Here is a tiny trained network, its code and every weight. The questions are about switching its units off for an input and a class, where a switched-off unit gives its printed mean instead of its output.

import numpy as np


def w(rows, s, z=0):
    codes = np.array(rows[::2]) - 128.0
    scale = np.full(codes.shape[1], s)
    scale[-1] = z or s
    return codes * scale


def norm(h):
    return h / np.sqrt((h * h).mean(-1, keepdims=True) + 1e-5)


def f(y):
    return y / 2 * (1 + np.tanh(0.7978845608 * (y + 0.044715 * y**3)))


def log_softmax(a):
    a = a - a.max(-1, keepdims=True)
    return a - np.log(np.exp(a).sum(-1, keepdims=True))


def net(x, mask):
    res = np.array(x, float).reshape(1, 8) / 4 @ E
    u = 0
    for l in range(4):
        y = f(norm(res) @ A[l][:, :-1].T + A[l][:, -1])
        res = res + np.where(mask[u : u + 4], y, B[l][:, -1]) @ B[l][:, :-1]
        u += 4
    return log_softmax(norm(res)[-1] @ U[:, :-1].T + U[:, -1])


A, B = {}, {}
E = w([
[163,165,113,116,121,88,74,147],'x0',
[55,172,160,197,118,136,126,176],'x1',
[178,255,131,129,77,166,133,104],'x2',
[147,156,155,195,202,112,138,175],'x3',
[120,94,160,188,182,93,53,155],'x4',
[19,128,40,154,175,136,190,143],'x5',
[100,142,126,82,147,76,107,129],'x6',
[64,180,59,40,188,210,53,158],'x7',
],0.0069)
A[0] = w([
[189,187,160,151,148,58,58,169,77],'L0N1',
[77,193,149,148,119,37,130,115,108],'L0N2',
[120,181,98,37,157,153,101,113,66],'L0N3',
[168,61,139,119,154,132,2,181,3],'L0N4',
],0.0097,0.003)
B[0] = w([
[142,47,206,195,187,102,1,87,252],'L0N1',
[156,24,116,97,27,238,122,243,186],'L0N2',
[218,190,23,10,47,74,157,132,217],'L0N3',
[101,96,226,112,159,159,39,104,224],'L0N4',
],0.0075,0.0046)
A[1] = w([
[225,139,181,152,97,43,127,138,2],'L1N1',
[184,100,165,179,111,110,192,175,189],'L1N2',
[100,69,134,32,176,97,170,159,182],'L1N3',
[174,158,151,2,141,173,125,120,168],'L1N4',
],0.0096,0.0041)
B[1] = w([
[111,157,104,218,134,134,179,66,218],'L1N1',
[151,95,61,107,106,206,101,83,251],'L1N2',
[136,114,136,75,98,92,125,221,202],'L1N3',
[197,133,98,159,8,114,74,180,254],'L1N4',
],0.012,0.0055)
A[2] = w([
[72,121,168,152,139,176,159,110,123],'L2N1',
[143,89,128,148,117,52,135,107,249],'L2N2',
[150,126,79,150,147,89,125,196,79],'L2N3',
[161,255,64,119,93,105,83,117,246],'L2N4',
],0.01,0.0016)
B[2] = w([
[103,132,103,171,60,119,81,124,149],'L2N1',
[84,200,111,85,65,183,86,184,180],'L2N2',
[50,166,173,109,150,136,186,147,158],'L2N3',
[155,155,142,89,118,218,226,248,255],'L2N4',
],0.012,0.0065)
A[3] = w([
[84,99,113,152,169,145,60,211,251],'L3N1',
[83,134,177,82,134,41,122,83,79],'L3N2',
[111,115,208,156,167,78,139,165,126],'L3N3',
[133,161,198,101,199,83,255,147,90],'L3N4',
],0.0074,0.0017)
B[3] = w([
[176,220,57,147,171,61,29,118,253],'L3N1',
[137,69,243,155,254,19,121,154,116],'L3N2',
[106,115,33,120,71,38,52,99,142],'L3N3',
[97,93,147,91,177,203,166,76,127],'L3N4',
],0.01,0.0041)
U = w([
[152,113,177,111,180,71,9,145,148],'0',
[81,134,101,64,218,26,194,143,26],'1',
[139,112,104,204,116,146,146,4,115],'2',
[143,185,193,93,208,127,203,115,2],'3',
[172,135,91,60,68,149,155,194,245],'4',
],0.014,0.005)

Each question gives the input, the list of numbers given to net, and the class t.
The units are the neurons (one row each of A and B). Each row of codes is followed by its name. A weight is (code - 128) times the scale printed after its matrix; where a second scale follows, it is the last column's (A, B and U).
mask holds one flag per neuron, layer by layer. A switched-off neuron (its flag False) gives its mean, the last column of its row in B, instead of its output. The means were averaged over made-up inputs and are rounded, as every weight is.
A unit's drop is (log p(t) with every unit on - log p(t) with that unit switched off) / (log p(t) with every unit on - log p(t) with every unit switched off).
The circuit of an input: a set's keep is (log p(t) with only the set's units on - log p(t) with every unit switched off) / (log p(t) with every unit on - log p(t) with every unit switched off). Starting from the 12 units with the biggest drops (on a tie, the unit counted first), units are removed one at a time, each time the one whose removal leaves the highest keep (on an exact tie, the one counted first), for as long as the keep stays at least 0.8.
circuit, biggest first: the units of the circuit, biggest drop first
top k neurons: the k neurons with the biggest drops, biggest first
top k neurons in layer l: the k neurons of layer l with the biggest drops, biggest first
drop of u: that unit's drop, to one decimal
input [-2,-8,-7,-6,7,7,-6,4], class 0: circuit, biggest first : (L2N4)
input [-5,-3,-4,-6,5,-4,6,3], class 0: top 4 neurons : (L0N4 L2N4 L1N2 L1N1)
input [1,7,-1,1,-4,3,-7,-3], class 2: circuit, biggest first : (L2N4 L1N4)
input [-5,7,5,7,-2,-1,-6,-4], class 2: circuit, biggest first : (L1N4 L2N4)
input [-5,3,-6,4,5,8,0,4], class 1: top 2 neurons : (L0N1 L2N3)
input [-1,-2,7,8,-7,4,5,-8], class 2: top 2 neurons : (L0N3 L1N4)
input [7,-3,-4,2,0,6,2,-1], class 1: top 2 neurons in layer 2 : (L2N3 L2N4)
input [-8,1,7,-2,-7,2,-6,-5], class 2: top 2 neurons : (L0N3 L1N4)
input [-1,-4,7,3,-3,2,2,-5], class 2: top 3 neurons : (L0N3 L1N1 L1N3)
input [-1,8,7,0,1,-2,-1,1], class 0: top 3 neurons : (L0N3 L0N1 L1N4)
input [-6,-2,-3,-3,6,1,-3,-2], class 0: top 2 neurons in layer 0 : (L0N3 L0N2)
input [-5,6,-5,-5,3,-7,3,7], class 0: top 4 neurons : (L0N4 L1N2 L3N1 L1N1)
input [2,4,7,-3,8,5,-6,1], class 0: top 4 neurons : (L0N3 L1N4 L3N1 L1N1)
input [-7,-1,-8,4,2,4,5,-2], class 1: circuit, biggest first : (L1N4)
input [2,3,-8,1,-7,7,6,-5], class 1: top 2 neurons : (L1N4 L2N4)
input [1,0,-8,6,-1,-1,7,5], class 0: top 2 neurons : (L0N4 L2N4)
input [2,5,3,3,1,5,-6,-7], class 2: top 2 neurons : (L2N4 L1N4)
input [-7,6,-7,-5,2,5,0,7], class 1: top 2 neurons in layer 0 : (L0N1 L0N4)
input [-6,6,5,-6,6,-5,-3,-2], class 2: drop of L1N4 : 0.1
input [-6,2,2,6,4,8,8,4], class 1: drop of L3N2 : 0.0
input [6,7,-1,-1,-4,-2,-7,-4], class 2: drop of L1N4 : 0.1
input [4,6,5,-8,1,-5,6,-5], class 2: top neuron in layer 2 : (L2N4)
